Below is a small trained network, with its code and all its weights. Each question gives an input and a target symbol and asks what happens when units are switched off, that is, made to give their printed mean instead of their output.

import numpy as np


def w(rows, s, z=0):
    codes = np.array(rows[::2]) - 128.0
    scale = np.full(codes.shape[1], s)
    scale[-1] = z or s
    return codes * scale


def f(y):
    return y / 2 * (1 + np.tanh(0.7978845608 * (y + 0.044715 * y**3)))


def softmax(a):
    e = np.exp(a - a.max(-1, keepdims=True))
    return e / e.sum(-1, keepdims=True)


def log_softmax(a):
    a = a - a.max(-1, keepdims=True)
    return a - np.log(np.exp(a).sum(-1, keepdims=True))


def net(x, mask):
    ids = ['εηθλστω'.index(c) for c in x.split()]
    T = len(ids)
    res = E[ids] + P[:T]
    u = 0
    for l in range(2):
        r = res
        for j in range(2):
            rows = slice(2 * j, 2 * j + 2)
            q, k, v = (r @ M[l][rows].T for M in (Q, K, V))
            z = softmax(np.where(np.tri(T) > 0, q @ k.T / 2**0.5, -1e9)) @ v
            o = O[l][rows]
            res = res + np.where(mask[u + j], z, o[:, -1]) @ o[:, :-1]
        u += 2
        y = f(res @ A[l][:, :-1].T + A[l][:, -1])
        res = res + np.where(mask[u : u + 8], y, B[l][:, -1]) @ B[l][:, :-1]
        u += 8
    return log_softmax(res[-1] @ U[:, :-1].T + U[:, -1])


Q, K, V, O, A, B = {}, {}, {}, {}, {}, {}
E = w([
[133,107,76],'ε',
[80,203,31],'η',
[27,106,169],'θ',
[160,53,97],'λ',
[186,102,193],'σ',
[50,123,215],'τ',
[185,250,213],'ω',
],0.017)
P = w([
[15,132,97],'0',
[181,102,118],'1',
[210,122,134],'2',
[233,169,149],'3',
[232,192,168],'4',
[225,209,184],'5',
[224,209,212],'6',
[220,187,253],'7',
],0.0032)
Q[0] = w([
[105,59,102],'L0H0',
[1,214,231],'L0H0',
[73,180,28],'L0H1',
[133,129,220],'L0H1',
],0.007)
K[0] = w([
[161,156,157],'L0H0',
[148,255,89],'L0H0',
[135,156,214],'L0H1',
[102,137,80],'L0H1',
],0.0086)
V[0] = w([
[150,81,254],'L0H0',
[100,38,135],'L0H0',
[127,154,66],'L0H1',
[135,187,177],'L0H1',
],0.0063)
O[0] = w([
[90,85,78,160],'L0H0',
[2,119,113,7],'L0H0',
[68,149,92,130],'L0H1',
[147,110,85,212],'L0H1',
],0.0077,0.0016)
A[0] = w([
[194,91,93,2],'L0N0',
[37,143,183,129],'L0N1',
[158,82,91,64],'L0N2',
[100,84,44,207],'L0N3',
[75,155,129,229],'L0N4',
[54,91,7,165],'L0N5',
[132,104,124,180],'L0N6',
[96,123,78,56],'L0N7',
],0.012,0.0037)
B[0] = w([
[83,129,118,129],'L0N0',
[108,49,110,213],'L0N1',
[85,201,126,123],'L0N2',
[56,254,132,196],'L0N3',
[122,27,125,206],'L0N4',
[4,207,131,251],'L0N5',
[80,147,164,157],'L0N6',
[70,172,111,126],'L0N7',
],0.0092,0.0034)
Q[1] = w([
[237,158,115],'L1H0',
[173,124,16],'L1H0',
[127,2,116],'L1H1',
[166,182,111],'L1H1',
],0.01)
K[1] = w([
[160,1,151],'L1H0',
[71,61,151],'L1H0',
[159,89,201],'L1H1',
[96,133,115],'L1H1',
],0.0083)
V[1] = w([
[121,121,245],'L1H0',
[105,146,137],'L1H0',
[152,93,170],'L1H1',
[160,96,41],'L1H1',
],0.011)
O[1] = w([
[253,20,7,175],'L1H0',
[224,153,147,193],'L1H0',
[97,215,126,31],'L1H1',
[17,15,162,2],'L1H1',
],0.0047,0.0053)
A[1] = w([
[142,171,119,110],'L1N0',
[161,158,119,97],'L1N1',
[8,151,121,1],'L1N2',
[91,110,47,144],'L1N3',
[131,180,106,150],'L1N4',
[83,61,166,29],'L1N5',
[150,44,80,241],'L1N6',
[144,104,13,140],'L1N7',
],0.014,0.0065)
B[1] = w([
[160,89,195,172],'L1N0',
[102,130,200,166],'L1N1',
[200,175,53,254],'L1N2',
[51,254,136,167],'L1N3',
[134,43,201,198],'L1N4',
[94,10,155,160],'L1N5',
[165,76,61,238],'L1N6',
[20,86,112,153],'L1N7',
],0.0079,0.0091)
U = w([
[132,236,59,134],'ε',
[3,128,221,254],'η',
[53,105,50,135],'θ',
[224,69,10,166],'λ',
[184,142,212,17],'σ',
[71,60,189,100],'τ',
[83,24,116,13],'ω',
],0.007,0.0069)

Each question gives the input, a string of symbols that net reads in full, and the target symbol t.
The units are the heads (2 rows each of Q, K, V and O) and the neurons (one row each of A and B). Each row of codes is followed by its name. A weight is (code - 128) times the scale printed after its matrix; where a second scale follows, it is the last column's (O, A, B and U).
mask holds one flag per unit, layer by layer, with each layer's heads first. A switched-off unit (its flag False) gives its mean, the last column of its rows in O or B, instead of its output. The means were averaged over made-up inputs and are rounded, as every weight is.
A unit's drop is (log p(t) with every unit on - log p(t) with that unit switched off) / (log p(t) with every unit on - log p(t) with every unit switched off).
The circuit of an input: a set's keep is (log p(t) with only the set's units on - log p(t) with every unit switched off) / (log p(t) with every unit on - log p(t) with every unit switched off). Starting from the 12 units with the biggest drops (on a tie, the unit counted first), units are removed one at a time, each time the one whose removal leaves the highest keep (on an exact tie, the one counted first), for as long as the keep stays at least 0.8.
circuit, biggest first: the units of the circuit, biggest drop first
most important unit: the unit with the biggest drop
k most important neurons: the k neurons with the biggest drops, biggest first
k most important neurons of layer l: the k neurons of layer l with the biggest drops, biggest first
which heads matter: for each layer, one digit per head in row order, 1 if its drop is at least 0.15 and else 0, layers parted by /
drop of u: that unit's drop, to one decimal
input ω σ η η θ η, target θ: circuit, biggest first	L1N7
input σ σ σ σ ω, target σ: which heads matter	00 / 00
input σ η η σ ω τ θ θ, target λ: which heads matter	10 / 00
input θ θ ω θ θ ε λ, target η: which heads matter	10 / 00
input ε ε ε, target η: which heads matter	00 / 00
input σ σ λ θ ω τ, target λ: which heads matter	00 / 10
input ω ω σ η ω η ε ε, target η: circuit, biggest first	L1N2, L1H0, L0N3
input σ θ θ, target θ: which heads matter	10 / 00
input η σ τ θ ω θ λ, target ε: 2 most important neurons of layer 0	L0N5, L0N3
input η σ η σ τ η, target θ: 2 most important neurons	L1N7, L1N3
input θ σ ε, target ε: which heads matter	10 / 00
input σ τ θ η σ η, target η: which heads matter	11 / 00
input θ θ τ, target ω: 2 most important neurons	L0N1, L1N5
input ε σ σ σ σ σ λ λ, target η: 2 most important neurons	L1N6, L0N1
input λ η η τ η ε, target ε: which heads matter	11 / 10
input ε η η, target η: which heads matter	10 / 00
input η τ σ ω, target σ: most important unit	L0H0
input σ λ τ τ τ, target ω: 2 most important neurons of layer 1	L1N5, L1N6
input σ ω λ σ σ ω θ θ, target λ: drop of L0H0	0.2
input σ σ θ, target θ: drop of L0N1	0.6
input η σ η λ, target ε: drop of L0N6	0.0
